In the rows, 128 means zero.
[152 109 148  91 128 155 136 157 115 142 135 151 118 162 129 129 126 120
 121 110  64 131 123 144 116 114 123 252   4 111 161 113 149 117 138 121
  99 129 142 110 106 163 109 118 125 144 131 126 136 114 125  80 123 130
 122 142 136 111 116 123 125 124 122 120 132 170 148 118  94 110 120 108
 142 132 137 119 157 161 133 134 129 124 152 158  86 113 184  52 127 117
 128 131 125 107] | 0
[ 63  80 112  97 123 160 141 148 141 116 147 149 131 149 129 142 146 141
  97 148 117 183 145 167 119 151 117 208  82 126 162 100 160 103 138 124
 116 124 129 116 137 149 106  97 131 137 118 129 149 114 134  86 123 144
 111 139 130 120 130 102 123 137 133 127 134 167 142 125 115 115 146 126
 136 109 137 117 119 161 140 129 145 136 126 150 119 127 143 195  82 132
 139 132 117 103] | 0
[121 132  75 170 188  98 114 161  87 164  72 110 157  88 101 150 102 165
 103  93 147  93 113 100 150 132 102  21 252 150 101 154  56 191 111 121
 127 127 147 136 125 102 145 204 126  97 128 120 113 123 133 208 130 118
 136 112 133 158 137 117 131 101 127 135  85 104  54 131 144 146 127 145
 126 130 114 126 137  32 166 121 120  99 146  88 144 136   9 162 151 161
 110 123 112 183] | 1
[158 139  86 148 123 112 119  88 145 127 162 118 138  89 107 165 102 108
 121 136 123  61  88 104 171 122 108  14 197 114 105 153  93 145 144 147
 116 123 111 156 137 147 155 124 118  83 135 121 114 138 113 155 136 124
 137 142 143 142 115 140 114 123 128 121 115 116  80 136 125 146 133 153
 133 130 137 131  97 144 121 121 124 134 119  95 139 131  64 158 152 125
 130 109 120 129] | 1
[119 135 137 136 110 134 133  95 165 114 151 128 128 131 137 135 122 118
 153 133 122 146 128 131 139 136 123 119  98 127 121 129 143  98 129 137
 117 124 118 123 131 131 129 124 118 113 120 127 125 127 106 133 119 129
 125 150 126 125 131 128 132 144 130 140 125 130 149 139 124 131 134 150
 127 121 130 140 120 147 104 133 120 137 120 140 127 122 173 115 157 124
 136 131 124 127] | 0
[  4 113  65 125 147 123 132 142 130 130  74 125 137 102 125 127 135 201
  96 124 118 153 174 113  89 132 119  75 252 137 116 152 105 197 121 104
 169 117 138 147 118 119 135 135 141  94 135 146 148 129 137 123 124 131
 122  86 122 132 124 133 126 125 136 107 154 121 131 102 161  93 137 118
 121 122 113 137 133  70 181 123 141 145 121  98 168 154  71 105 115 171
 117 129 147 137] | 1
[161 126  67 148 144 127 107 123 127 145 116 139 138  93 136 131 123 129
 128 120 111  50 101  87 149 145 143  16 252 118  83 147  71 166 112 131
 153 151 118 161 133 131 143 134 124  79 151 143 147 133 140 121 131 141
 148 113 111 160 144 144 129 125 135 109 151 106 118 118 144 155 143 160
 138 137 123 142 125  89 137 135 116 130 114  92 132 134  43 148 131 143
 122 145 113 133] | 1
[228 133 126 168 136 118 115 126 124 139 133 125 112 109 120 170 114  90
 176 105 137  77  92 112 166 114 125 108  31 115 119 126 125 124 146 143
 106 140 124 127 143 111 115 117  79 114 136 126 105 130 116 172 141 123
 119 140 138 143 137 135 124 112 120 114  89 127  90 142 122 143 125 146
 130 128 132 127 140 147 132 132 114 118 139 137 103 106 115 151 143 119
 115 124  95 115] | 1
[ 11 133  70  67 152 153 164 166 165 123 137 134 135 129 109 174 105 182
  80 123 133 146 169 158 111 113  73 238 184 123 169 122 130 120 141  89
  92 134 179 134 144 147 108 100 130 134  95 128 134 121 120 100 119 146
 100 140 132 111 155 100 120 116 124 132 114 187  97 114 115 105 126 107
 127 121 130  81  74 144 194 139 140 140 148 167 126 128 130 142 121 148
 140 123 113 111] | 0
[148 121 125 109 118 136 128 134 134 142 163 125 141 117 133 147 104 107
 121 130 143 104  78 135 162 124 102 141  71 129 118 118 120 105 132 117
  89 135 141 138 133 144  51 117 111 115 124 116 129 122 123 152 112 139
 119 142 111 125 131 124 122 133 127 128 107 134 108 124 117 130 125 144
 118 125 128 115 122 159 144 136 129 118 158 145 123 115 132 165 128 106
 108 126 134 123] | 0
[125 123 115  80 129 150 113 146 132 121 178 142 135 143 102 167  93  96
 115 133 132 118  93 145 174 124 103 205  13 120 137  67 143  86 144 129
 102 135 121 123 141 186  97 111 124 110 114 110 133 117 113 115 121 147
 101 149 119 123 129 120 115 136 124 126  91 184 110 136  97 132 139 129
 110 119 139 108 120 182 133 127 121 121 162 172  98  99 130 170 112 107
 129 126 108  91] | 0
[ 45 144 142 101 119 149 159 121 137 103 103 133 112 146 136 116 149 129
 116 136 117 217 189 164 122 135 124 228  82 130 168 106 172 113 140  68
 136 129 154 112 126 123 112 110 131 181 105 142 113 130 127  95 134 131
 108 128 128  95 121  60 124 141 121 130 142 153 180 127 118 104 115 121
 120 106 142 146 118 154 125 156 118 117 126 143 138 131 195  93 111 151
 119 134 144 118] | 0
[157 107 114  77 133 140 133 151 128 122 156 151 139 150 129 163 117 136
 111 116 118  91  96 160 150  98 121 236   4 120 162 101 137  73 148  80
  93 142 125 112 133 160 115 102 112 102 130 121 133 113 112  99 146 144
 109 146 143 117 123 114 124 120 122 142 102 194 127 140  99 110 116 117
 138 135 125 104 138 190 129 127 116 137 152 161 111  97 147 174 122  95
 130 123 110  98] | 0
[  4 119  39  63 140 166 147 153 112  97 129 158 142 113 108 144 133 252
  75 135 101 199 164 134  93 135  89 170 252 129 150 134 121 141 125  87
 166 144 164 166 155 169 144  78 122 103 137 142 168 118 141  42 123 158
 120  94 123 106 152 122 127 132 151 120 221 160 162  94 119 100 151 100
 132 116  64 136 131 111 196 109 135 145 122 129 143 135  77 113  95 146
 136 134 141 170] | 1
[ 20 120  99  83 111 152 144 115 149 115 159 148 136 126 133 177 116 124
 103 122 132 147 147 162 143 151  94 196 139 149 150 105 159 101 158 118
 114 129 144 135 121 149 126  84 125 115 129 137 131 115 122  96 138 141
 110 137 126 123 135 108 130 143 111 128  96 178 126 114 106 112 135 122
 226 111 128 102 125 162 144 127 123 131 129 145 108 126 139 143 115 115
 127 127 132  99] | 0
[128 131  87 169 147 112 120 109 111 146 107 104 141 107 121 138 109 126
 118 127 143 179 133 122 136 150 107  80 184 109 105 136 106 156 108 151
 121 118 134 134 120 109 144 146 133 130 121 131 111 114 130 152 133 136
 128 116 119 128 132 127 120  95 125 131 107 114  89 129 149 131  99 156
 143 120 153 134 128  78 137 118 140 132 104 108 137 165  75 129 143 154
 117 123 138 151] | 1
[192 122  77 155 147 105 119 129 127 146 139 115 149  12 118 167 114 125
 122 118 154  44   4 103 180 113 123  23 206 135 101 110  76 128 121 135
 125 122 121 153 154 128 155 200 115  94 130 135 111 130 116 193 124 138
 144 139 143 168 149 131 110 120 132 136  97  68  65 135 128 158 140 161
 138 131 132 120 125  97 127 133 114 123 119 128 138 122  44 165 146 111
 134 110 118 133] | 1
[ 54 143 103 104 116 154 149 134 155 117 156 133 131 129 116 155 123 123
  99 134 136 149 167 174 161 133  75 205  80 121 160 118 169  88 145 108
  97 121 164 124 123 161 114  97 127 143  92 135  73 121 112 130 135 130
 107 152 119 110 137  98 132 121 117 136 100 172 104 110 111 103 107 161
 136 118 128 100 121 176 142 125 133 157 117 155 116 125 160 127 124 121
 126 115 136 122] | 0
[ 69 134 145 109 135 139 147 147 123 129  84 131 123 132 131 110 146 148
 115 129 133 174 186 136  96 129 119 184 165 130 125 125 146 137 115 111
 130 132 145 101 116 108 111 132 132 160 119 136 137 133 147 119 131 125
 122 120 123 110 143  83 130 123 117 128 117 141 148 127 133 114 112 125
 151 121 139 121 129 116 131 130 126 114 142 126 134 133 167 107 132 139
 129 133 140 134] | 0
